Below is a small trained network, with its code and all its weights. Each question gives an input and a target symbol and asks what happens when units are switched off, that is, made to give their printed mean instead of their output.

import numpy as np


def w(rows, s, z=0):
    codes = np.array(rows[::2]) - 128.0
    scale = np.full(codes.shape[1], s)
    scale[-1] = z or s
    return codes * scale


def norm(h):
    return h / np.sqrt((h * h).mean(-1, keepdims=True) + 1e-5)


def f(y):
    return np.maximum(y, 0)


def softmax(a):
    e = np.exp(a - a.max(-1, keepdims=True))
    return e / e.sum(-1, keepdims=True)


def log_softmax(a):
    a = a - a.max(-1, keepdims=True)
    return a - np.log(np.exp(a).sum(-1, keepdims=True))


def net(x, mask):
    ids = ['ΓΛβδθτ'.index(c) for c in x.split()]
    T = len(ids)
    res = E[ids] + P[:T]
    u = 0
    for l in range(2):
        r = norm(res)
        for j in range(2):
            rows = slice(4 * j, 4 * j + 4)
            q, k, v = (r @ M[l][rows].T for M in (Q, K, V))
            z = softmax(np.where(np.tri(T) > 0, q @ k.T / 4**0.5, -1e9)) @ v
            o = O[l][rows]
            res = res + np.where(mask[u + j], z, o[:, -1]) @ o[:, :-1]
        u += 2
        y = f(norm(res) @ A[l][:, :-1].T + A[l][:, -1])
        res = res + np.where(mask[u : u + 16], y, B[l][:, -1]) @ B[l][:, :-1]
        u += 16
    return log_softmax(norm(res)[-1] @ U[:, :-1].T + U[:, -1])


Q, K, V, O, A, B = {}, {}, {}, {}, {}, {}
E = w([
[84,187,215],'Γ',
[250,154,142],'Λ',
[201,146,136],'β',
[211,182,134],'δ',
[16,132,143],'θ',
[90,45,143],'τ',
],0.022)
P = w([
[80,235,6],'0',
[84,138,114],'1',
[180,207,9],'2',
[81,140,115],'3',
[193,178,145],'4',
[82,140,114],'5',
[176,89,194],'6',
[80,141,111],'7',
[175,64,203],'8',
[82,139,108],'9',
[168,51,211],'10',
[82,139,105],'11',
[156,43,234],'12',
],0.012)
Q[0] = w([
[152,141,151],'0.h1',
[135,137,107],'0.h1',
[200,121,111],'0.h1',
[172,92,85],'0.h1',
[233,124,110],'0.h2',
[249,110,121],'0.h2',
[160,135,113],'0.h2',
[135,238,196],'0.h2',
],0.011)
K[0] = w([
[153,214,38],'0.h1',
[126,168,106],'0.h1',
[198,164,115],'0.h1',
[165,61,93],'0.h1',
[226,40,152],'0.h2',
[238,139,149],'0.h2',
[138,107,63],'0.h2',
[210,255,173],'0.h2',
],0.0092)
V[0] = w([
[96,146,176],'0.h1',
[71,132,101],'0.h1',
[73,203,181],'0.h1',
[97,130,83],'0.h1',
[168,128,92],'0.h2',
[113,50,21],'0.h2',
[157,146,193],'0.h2',
[87,2,130],'0.h2',
],0.0083)
O[0] = w([
[158,12,131,167],'0.h1',
[34,96,83,124],'0.h1',
[255,107,20,226],'0.h1',
[42,159,92,113],'0.h1',
[81,197,1,121],'0.h2',
[95,111,133,8],'0.h2',
[172,191,137,177],'0.h2',
[113,105,105,1],'0.h2',
],0.0058,0.0064)
A[0] = w([
[100,113,28,2],'0.n1',
[168,14,101,134],'0.n2',
[120,142,7,20],'0.n3',
[90,143,150,202],'0.n4',
[168,100,141,46],'0.n5',
[170,128,114,62],'0.n6',
[30,166,168,136],'0.n7',
[117,159,54,23],'0.n8',
[35,29,86,34],'0.n9',
[133,130,237,174],'0.n10',
[85,51,98,44],'0.n11',
[178,157,125,62],'0.n12',
[114,133,52,114],'0.n13',
[184,83,57,154],'0.n14',
[185,125,103,50],'0.n15',
[205,155,96,136],'0.n16',
],0.013,0.0054)
B[0] = w([
[236,163,187,131],'0.n1',
[163,148,30,158],'0.n2',
[138,230,135,134],'0.n3',
[98,130,101,181],'0.n4',
[111,203,118,135],'0.n5',
[175,152,135,144],'0.n6',
[160,212,70,187],'0.n7',
[145,250,87,133],'0.n8',
[51,47,96,163],'0.n9',
[173,136,110,254],'0.n10',
[81,73,107,148],'0.n11',
[139,70,114,168],'0.n12',
[187,148,204,136],'0.n13',
[29,205,159,161],'0.n14',
[198,155,128,151],'0.n15',
[127,106,207,206],'0.n16',
],0.012,0.0092)
Q[1] = w([
[82,82,5],'1.h1',
[178,43,38],'1.h1',
[147,81,110],'1.h1',
[87,121,111],'1.h1',
[144,61,129],'1.h2',
[158,87,76],'1.h2',
[132,133,209],'1.h2',
[150,51,150],'1.h2',
],0.015)
K[1] = w([
[90,48,40],'1.h1',
[162,59,2],'1.h1',
[177,81,81],'1.h1',
[69,65,144],'1.h1',
[30,59,158],'1.h2',
[80,54,68],'1.h2',
[150,131,203],'1.h2',
[62,57,178],'1.h2',
],0.012)
V[1] = w([
[165,100,66],'1.h1',
[99,135,171],'1.h1',
[100,145,165],'1.h1',
[125,83,82],'1.h1',
[2,199,120],'1.h2',
[86,124,198],'1.h2',
[171,166,166],'1.h2',
[182,235,98],'1.h2',
],0.0098)
O[1] = w([
[70,134,149,117],'1.h1',
[96,131,123,123],'1.h1',
[14,95,102,131],'1.h1',
[120,199,239,79],'1.h1',
[178,93,129,110],'1.h2',
[132,68,148,107],'1.h2',
[3,74,165,194],'1.h2',
[41,121,92,254],'1.h2',
],0.0064,0.0095)
A[1] = w([
[182,50,205,125],'1.n1',
[170,89,66,77],'1.n2',
[190,82,148,130],'1.n3',
[201,122,120,89],'1.n4',
[100,165,29,192],'1.n5',
[64,89,107,149],'1.n6',
[136,72,160,9],'1.n7',
[222,44,36,168],'1.n8',
[121,130,157,148],'1.n9',
[117,198,139,120],'1.n10',
[231,95,70,145],'1.n11',
[118,43,144,80],'1.n12',
[255,140,112,102],'1.n13',
[208,109,137,83],'1.n14',
[204,121,179,153],'1.n15',
[136,207,15,52],'1.n16',
],0.012,0.013)
B[1] = w([
[72,61,194,177],'1.n1',
[111,145,228,135],'1.n2',
[116,151,211,161],'1.n3',
[152,220,169,141],'1.n4',
[145,185,189,255],'1.n5',
[177,97,148,155],'1.n6',
[91,242,144,128],'1.n7',
[160,148,126,176],'1.n8',
[137,82,167,163],'1.n9',
[183,90,78,200],'1.n10',
[120,231,119,168],'1.n11',
[115,86,78,133],'1.n12',
[139,179,45,179],'1.n13',
[207,195,88,145],'1.n14',
[110,89,119,221],'1.n15',
[122,251,71,180],'1.n16',
],0.012,0.0092)
U = w([
[79,222,110,181],'Γ',
[165,175,234,3],'Λ',
[222,96,138,64],'β',
[68,102,248,151],'δ',
[85,91,75,169],'θ',
[11,148,156,109],'τ',
],0.013,0.006)

Each question gives the input, a string of symbols that net reads in full, and the target symbol t.
The units are the heads (4 rows each of Q, K, V and O) and the neurons (one row each of A and B). Each row of codes is followed by its name. A weight is (code - 128) times the scale printed after its matrix; where a second scale follows, it is the last column's (O, A, B and U).
mask holds one flag per unit, layer by layer, with each layer's heads first. A switched-off unit (its flag False) gives its mean, the last column of its rows in O or B, instead of its output. The means were averaged over made-up inputs and are rounded, as every weight is.
A unit's drop is (log p(t) with every unit on - log p(t) with that unit switched off) / (log p(t) with every unit on - log p(t) with every unit switched off).
The circuit of an input: a set's keep is (log p(t) with only the set's units on - log p(t) with every unit switched off) / (log p(t) with every unit on - log p(t) with every unit switched off). Starting from the 12 units with the biggest drops (on a tie, the unit counted first), units are removed one at a time, each time the one whose removal leaves the highest keep (on an exact tie, the one counted first), for as long as the keep stays at least 0.8.
units of the circuit, in order: the units of the circuit, biggest drop first
unit that matters most: the unit with the biggest drop
top k neurons: the k neurons with the biggest drops, biggest first
top k neurons in layer l: the k neurons of layer l with the biggest drops, biggest first
which heads matter: for each layer, one digit per head in row order, 1 if its drop is at least 0.15 and else 0, layers parted by /
drop of u: that unit's drop, to one decimal
input θ Γ Γ Λ Γ Γ Γ δ, target β: top 4 neurons in layer 0 => (0.n16; 0.n14; 0.n10; 0.n7)
input δ Γ Γ β δ Γ Γ δ Γ δ β θ θ, target Λ: units of the circuit, in order => (1.h2; 0.h1)
input Γ δ Γ τ Γ β δ θ δ θ τ, target Λ: which heads matter => 00 / 11
input Γ Γ δ Λ Γ Γ Γ β, target δ: unit that matters most => 0.n16
input θ Γ Γ β Γ δ Λ δ Γ Λ, target Λ: units of the circuit, in order => (0.n16; 0.n14; 1.n16)
input Γ τ Γ δ Γ β β Γ Γ τ δ Γ θ, target Γ: top 2 neurons in layer 1 => (1.n11; 1.n13)
input Γ Γ Γ Γ τ, target Γ: which heads matter => 00 / 00
input θ Γ Γ τ Γ Γ Γ Γ δ δ Γ Γ β, target Γ: which heads matter => 00 / 00
input Γ τ Γ δ θ Γ β β Λ, target Γ: top 3 neurons => (1.n13; 1.n11; 0.n2)
input Γ δ δ θ β δ, target β: which heads matter => 01 / 01
input Γ θ Γ, target Λ: top 3 neurons => (0.n7; 0.n16; 0.n10)
input β Λ Γ δ Γ Γ Λ τ τ, target Λ: top 3 neurons in layer 1 => (1.n11; 1.n2; 1.n3)
input Λ Γ Λ Γ Γ, target β: top 2 neurons => (1.n5; 0.n14)
input δ θ δ Γ Γ δ Γ δ τ, target Γ: which heads matter => 00 / 01
input δ δ Γ Γ Γ Γ Γ δ Γ, target δ: unit that matters most => 0.h1
input τ Γ Λ δ Γ τ Γ, target β: top 3 neurons => (0.n16; 0.n10; 1.n5)
input δ Γ Γ θ Γ Λ Γ Γ β, target Γ: top 2 neurons => (0.n2; 1.n13)
input Γ Γ Γ Γ Γ, target δ: top 2 neurons => (0.n7; 0.n2)
input Γ Γ δ δ Λ Γ δ Γ Γ β δ Γ θ, target Γ: top 2 neurons in layer 0 => (0.n2; 0.n16)
input Γ Γ Γ Γ Γ Γ Γ δ τ Γ Γ δ Λ, target Γ: top 3 neurons in layer 0 => (0.n2; 0.n5; 0.n14)
input β Γ Γ, target Λ: drop of 0.h1 => 0.8
input δ Γ β β, target δ: drop of 0.n2 => 0.2
input β θ Γ τ Γ Γ δ δ δ Γ θ, target Λ: drop of 1.n6 => 0.1
input Γ Λ δ Γ Γ Γ δ δ Γ δ Γ Λ, target Λ: drop of 1.n9 => 0.0
